Below is a small trained network, with its code and all its weights. Each question gives an input and a target symbol and asks what happens when units are switched off, that is, made to give their printed mean instead of their output.

import numpy as np


def w(rows, s, z=0):
    codes = np.array(rows[::2]) - 128.0
    scale = np.full(codes.shape[1], s)
    scale[-1] = z or s
    return codes * scale


def norm(h):
    return h / np.sqrt((h * h).mean(-1, keepdims=True) + 1e-5)


def f(y):
    return np.maximum(y, 0)


def softmax(a):
    e = np.exp(a - a.max(-1, keepdims=True))
    return e / e.sum(-1, keepdims=True)


def log_softmax(a):
    a = a - a.max(-1, keepdims=True)
    return a - np.log(np.exp(a).sum(-1, keepdims=True))


def net(x, mask):
    ids = ['ζμξσφψ'.index(c) for c in x.split()]
    T = len(ids)
    res = E[ids] + P[:T]
    r = norm(res)
    for j in range(2):
        rows = slice(2 * j, 2 * j + 2)
        q, k, v = (r @ M[0][rows].T for M in (Q, K, V))
        z = softmax(np.where(np.tri(T) > 0, q @ k.T / 2**0.5, -1e9)) @ v
        o = O[0][rows]
        res = res + np.where(mask[j], z, o[:, -1]) @ o[:, :-1]
    y = f(norm(res) @ A[0][:, :-1].T + A[0][:, -1])
    res = res + np.where(mask[2:6], y, B[0][:, -1]) @ B[0][:, :-1]
    return log_softmax(norm(res)[-1] @ U[:, :-1].T + U[:, -1])


Q, K, V, O, A, B = {}, {}, {}, {}, {}, {}
E = w([
[138,183,150,141,40,190],'ζ',
[144,120,34,109,152,81],'μ',
[131,140,165,2,121,154],'ξ',
[51,135,134,101,180,135],'σ',
[142,79,155,114,83,173],'φ',
[181,140,140,150,136,146],'ψ',
],0.02)
P = w([
[85,164,68,179,159,1],'0',
[58,85,102,153,173,168],'1',
[142,142,141,156,130,175],'2',
[127,129,110,104,86,197],'3',
[159,87,212,142,185,181],'4',
[66,93,85,149,206,193],'5',
[104,91,131,85,164,208],'6',
[139,125,48,94,131,142],'7',
[134,150,135,112,97,195],'8',
[107,102,86,119,165,166],'9',
[139,88,131,82,94,203],'10',
[96,91,120,138,200,188],'11',
[183,117,163,73,89,182],'12',
],0.0087)
Q[0] = w([
[33,121,126,207,30,27],'h1',
[112,56,81,189,121,147],'h1',
[133,162,160,194,52,246],'h2',
[92,16,2,42,111,189],'h2',
],0.006)
K[0] = w([
[152,51,124,169,98,254],'h1',
[116,186,175,109,130,188],'h1',
[158,89,118,107,125,85],'h2',
[131,135,92,105,52,55],'h2',
],0.0097)
V[0] = w([
[168,102,209,124,87,254],'h1',
[132,134,61,167,131,153],'h1',
[169,140,145,97,210,207],'h2',
[150,85,157,167,147,131],'h2',
],0.0086)
O[0] = w([
[250,78,172,146,132,65,11],'h1',
[241,113,57,162,232,206,124],'h1',
[14,180,2,191,111,122,254],'h2',
[163,100,19,211,157,119,103],'h2',
],0.0078,0.0035)
A[0] = w([
[187,4,49,169,118,147,252],'n1',
[140,39,136,25,121,206,13],'n2',
[1,103,196,67,51,148,197],'n3',
[89,229,99,105,129,189,215],'n4',
],0.0068,0.0022)
B[0] = w([
[183,235,131,121,214,124,181],'n1',
[130,108,156,133,137,215,184],'n2',
[142,59,134,254,52,104,240],'n3',
[183,108,54,120,114,72,255],'n4',
],0.011,0.0082)
U = w([
[169,131,197,119,170,149,3],'ζ',
[72,149,144,2,117,149,74],'μ',
[118,57,137,123,129,14,19],'ξ',
[116,141,93,153,151,119,156],'σ',
[171,113,160,34,203,89,129],'φ',
[187,152,95,129,139,153,229],'ψ',
],0.0086,0.002)

Each question gives the input, a string of symbols that net reads in full, and the target symbol t.
The units are the heads (2 rows each of Q, K, V and O) and the neurons (one row each of A and B). Each row of codes is followed by its name. A weight is (code - 128) times the scale printed after its matrix; where a second scale follows, it is the last column's (O, A, B and U).
mask holds one flag per unit, heads first, then neurons. A switched-off unit (its flag False) gives its mean, the last column of its rows in O or B, instead of its output. The means were averaged over made-up inputs and are rounded, as every weight is.
A unit's drop is (log p(t) with every unit on - log p(t) with that unit switched off) / (log p(t) with every unit on - log p(t) with every unit switched off).
The circuit of an input: a set's keep is (log p(t) with only the set's units on - log p(t) with every unit switched off) / (log p(t) with every unit on - log p(t) with every unit switched off). Starting from all 6 units, units are removed one at a time, each time the one whose removal leaves the highest keep (on an exact tie, the one counted first), for as long as the keep stays at least 0.8.
circuit, biggest first: the units of the circuit, biggest drop first
top k neurons: the k neurons with the biggest drops, biggest first
drop when u is switched off: that unit's drop, to one decimal
input ψ σ ζ ξ ζ ζ φ σ φ ξ ψ μ, target φ: circuit, biggest first => n3; h1; n1
input φ ζ ψ φ ψ ψ ψ σ, target φ: circuit, biggest first => h1; n3
input ψ ζ ψ ψ ξ, target ψ: circuit, biggest first => n3; h1
input ξ ξ σ ψ ψ σ ψ, target ξ: circuit, biggest first => h1; n3
input σ φ ψ ψ ψ σ ψ σ ψ φ ξ ξ, target σ: circuit, biggest first => n3; h2
input ψ ψ φ φ ψ σ ξ, target ψ: top 3 neurons => n3; n4; n2
input φ μ ψ ξ ζ φ, target φ: top 2 neurons => n3; n1
input ψ ψ ξ ψ ξ ψ μ ψ ψ ψ ψ φ, target ζ: top neuron => n4
input ξ μ ζ σ ζ φ φ σ, target ξ: top 3 neurons => n3; n1; n2
input ξ φ ξ φ φ ξ, target ξ: drop when h1 is switched off => 0.3
input ξ ζ ψ φ ξ, target ξ: drop when n2 is switched off => -0.1
input φ ζ φ, target φ: drop when h1 is switched off => 0.3
